Look-ups in named tables: a row name and a column name give one cell, copied from the table.

Table Pir
	Nonimo	Gubeba	Zuz	Givagis
Lozo	77	70	68	68
Zuto	50	15	78	63
Mis	20	89	37	16
Begopat	46	87	80	69

Zuz of Zuto is 78
Gubeba of Lozo is 70
Givagis of Mis is 16
Zuz of Begopat is 80
Zuz of Lozo is 68
Gubeba of Begopat is 87
Nonimo of Mis is 20
Gubeba of Zuto is 15
Zuz of Mis is 37

Nabere:
,Siseda,Gise,Guza,Tapefaf,Sopum
Gukibu,228,35,141,130,152
Munez,121,35,152,112,152
Nuz,211,35,160,76,124
Nuloz,116,35,183,171,152
Vir,110,35,141,122,89
Sov,116,35,150,112,152
Vig,105,35,66,88,176
Liri,116,35,100,110,152
Vilo,198,35,125,154,152

What is the Sopum of Vir in Nabere?
89
What is the Siseda of Munez in Nabere?
121
What is the Siseda of Vilo in Nabere?
198
What is the Sopum of Munez in Nabere?
152
What is the Tapefaf of Nuloz in Nabere?
171
What is the Sopum of Vilo in Nabere?
152
What is the Sopum of Vig in Nabere?
176
What is the Tapefaf of Liri in Nabere?
110
What is the Tapefaf of Vilo in Nabere?
154
What is the Sopum of Liri in Nabere?
152
What is the Gise of Gukibu in Nabere?
35
What is the Tapefaf of Munez in Nabere?
112
What is the Gise of Munez in Nabere?
35
What is the Gise of Liri in Nabere?
35
What is the Siseda of Liri in Nabere?
116
What is the Siseda of Nuloz in Nabere?
116
What is the Guza of Vir in Nabere?
141
What is the Siseda of Vir in Nabere?
110
What is the Gise of Vir in Nabere?
35
What is the Tapefaf of Sov in Nabere?
112

Zupato:
cols = Muva, Busup, Nute, Ripesop, Pomer, Gipulef, Gadeve, Lage
Zanuku: [89, 98, 75, 123, 114, 155, 158, 224]
Nev: [110, 113, 124, 73, 72, 194, 193, 192]
Masalok: [129, 136, 109, 131, 102, 109, 75, 62]
Tivuri: [138, 129, 97, 104, 160, 99, 67, 90]
Nenu: [110, 108, 126, 195, 27, 132, 195, 82]

What is the Pomer of Zanuku in Zupato?
114
What is the Gadeve of Nev in Zupato?
193
What is the Pomer of Nenu in Zupato?
27
What is the Muva of Zanuku in Zupato?
89
What is the Lage of Masalok in Zupato?
62
What is the Muva of Masalok in Zupato?
129
What is the Muva of Nev in Zupato?
110
What is the Gadeve of Tivuri in Zupato?
67
What is the Gipulef of Nev in Zupato?
194
What is the Lage of Tivuri in Zupato?
90
What is the Lage of Nenu in Zupato?
82
What is the Nute of Tivuri in Zupato?
97
What is the Gadeve of Masalok in Zupato?
75
What is the Ripesop of Nev in Zupato?
73
What is the Gipulef of Zanuku in Zupato?
155

Table Lunugeg
	Rud	Pup	Kene	Bape	Meza	Lafemu
Zede	0.256	0.908	0.766	0.848	0.540	0.803
Ruzi	0.044	0.273	0.709	0.501	0.482	0.293
Givogel	0.337	0.823	0.710	0.065	0.058	0.742
Voteg	0.213	0.399	0.138	0.442	0.148	0.622
Pabep	0.912	0.431	0.534	0.665	0.664	0.229
Ranadu	0.473	0.078	0.668	0.599	0.184	0.431
Ruzegid	0.833	0.717	0.521	0.625	0.566	0.117
Tet	0.123	0.734	0.348	0.160	0.609	0.146

What is the Rud of Ruzi in Lunugeg?
0.044
What is the Rud of Givogel in Lunugeg?
0.337
What is the Pup of Tet in Lunugeg?
0.734
What is the Lafemu of Pabep in Lunugeg?
0.229
What is the Pup of Ruzegid in Lunugeg?
0.717
What is the Bape of Ranadu in Lunugeg?
0.599
What is the Lafemu of Ruzegid in Lunugeg?
0.117
Which row has the largest Rud? Pabep

Vot:
,Tad,Dod,Vovo,Rer,Kasobo,Lepuled,Vemodu,Nek,Zubun,Gol
Bem,227,78,163,105,92,143,69,125,218,125
Dovaf,97,130,141,197,74,128,198,125,110,199
Konot,197,251,97,74,240,83,161,91,147,210
Nali,177,93,148,174,162,95,90,251,113,65
Toge,148,211,166,224,126,123,118,155,214,86
Lofa,224,183,204,195,133,89,224,71,130,85
Fulimo,201,121,120,108,147,238,139,151,59,84
Vaba,78,133,212,252,76,156,56,60,145,129

What is the Vovo of Toge in Vot?
166
What is the Vemodu of Vaba in Vot?
56
What is the Kasobo of Dovaf in Vot?
74
What is the Tad of Nali in Vot?
177
What is the Dod of Lofa in Vot?
183
What is the Tad of Dovaf in Vot?
97
What is the Gol of Lofa in Vot?
85
What is the Zubun of Vaba in Vot?
145
What is the Rer of Konot in Vot?
74
What is the Lepuled of Vaba in Vot?
156
What is the Lepuled of Konot in Vot?
83
What is the Zubun of Konot in Vot?
147
What is the Vovo of Vaba in Vot?
212
What is the Lepuled of Bem in Vot?
143

Nuz:
,Rul,Lavi,Lak,Fid,Minil
Dok,3.612,1.569,-2.256,-3.092,4.314
Bosesel,-4.161,-1.996,2.035,1.552,-3.718
Tek,0.427,2.417,1.056,-2.239,5.213
Buk,-0.994,-3.114,-0.937,0.167,-5.283
Rup,-4.396,-2.011,0.894,2.461,-3.722
Mugibon,-0.500,-2.430,-0.842,0.580,-3.553
Folefaf,1.618,-1.189,-2.750,0.759,-0.410
Pifivum,-4.021,-0.452,2.998,0.559,-0.975
Tulek,-3.663,-2.558,1.326,1.435,-4.692
Pav,3.194,-1.574,-3.439,-2.861,-1.924
Dizan,-2.203,0.561,1.060,1.255,1.789
Neb,-2.003,2.064,2.721,-2.623,3.431
Tof,-4.081,-1.944,1.973,1.747,-3.509

Rul of Bosesel = -4.161
Lavi of Tek = 2.417
Lak of Folefaf = -2.750
Lak of Bosesel = 2.035
Lavi of Neb = 2.064
Minil of Rup = -3.722

Dodim:
         Dagebem  Tezifiz  Patuku   Lim  Notiku  Fibegad   Gez  Tumoki
Lof         -589     -494     255  -300    -171     -577   152     -40
Nedet        -85     -494      63  -637     443     -291   152     349
Tododoz      419      -36    -895   541     -49       -5  -914     543
Nota         419      423    -703  -132     -49      138  -305    -623
Minasun       83     -494    -128  -468     197      138  -153     154
Vep         -589     -647     446  -468     320     -291   152     349
Suto         251      117    -512   205    -417      281  -609     -40
Nen         -589      270     255  -805     -49      424     0    -623
Mufolu      -253      270    -895   205     566     -148  -914     543
Papiriz      251     -494    -128   205    -540     -434  -153     154
Bufufe      -757      423      63  -805     320      424  -153    -623
Tur          -85     -189     446   205     320     -577  -609    -623

What is the Lim of Suto in Dodim?
205
What is the Tezifiz of Bufufe in Dodim?
423
What is the Notiku of Tododoz in Dodim?
-49
What is the Lim of Vep in Dodim?
-468
What is the Tumoki of Nota in Dodim?
-623
What is the Tezifiz of Papiriz in Dodim?
-494
What is the Notiku of Nota in Dodim?
-49
What is the Tezifiz of Lof in Dodim?
-494
What is the Tezifiz of Suto in Dodim?
117
What is the Lim of Bufufe in Dodim?
-805
What is the Lim of Minasun in Dodim?
-468
What is the Gez of Papiriz in Dodim?
-153
What is the Lim of Tur in Dodim?
205
What is the Dagebem of Papiriz in Dodim?
251
What is the Fibegad of Vep in Dodim?
-291
What is the Lim of Nen in Dodim?
-805
What is the Tezifiz of Minasun in Dodim?
-494
What is the Tumoki of Nen in Dodim?
-623
What is the Fibegad of Nen in Dodim?
424

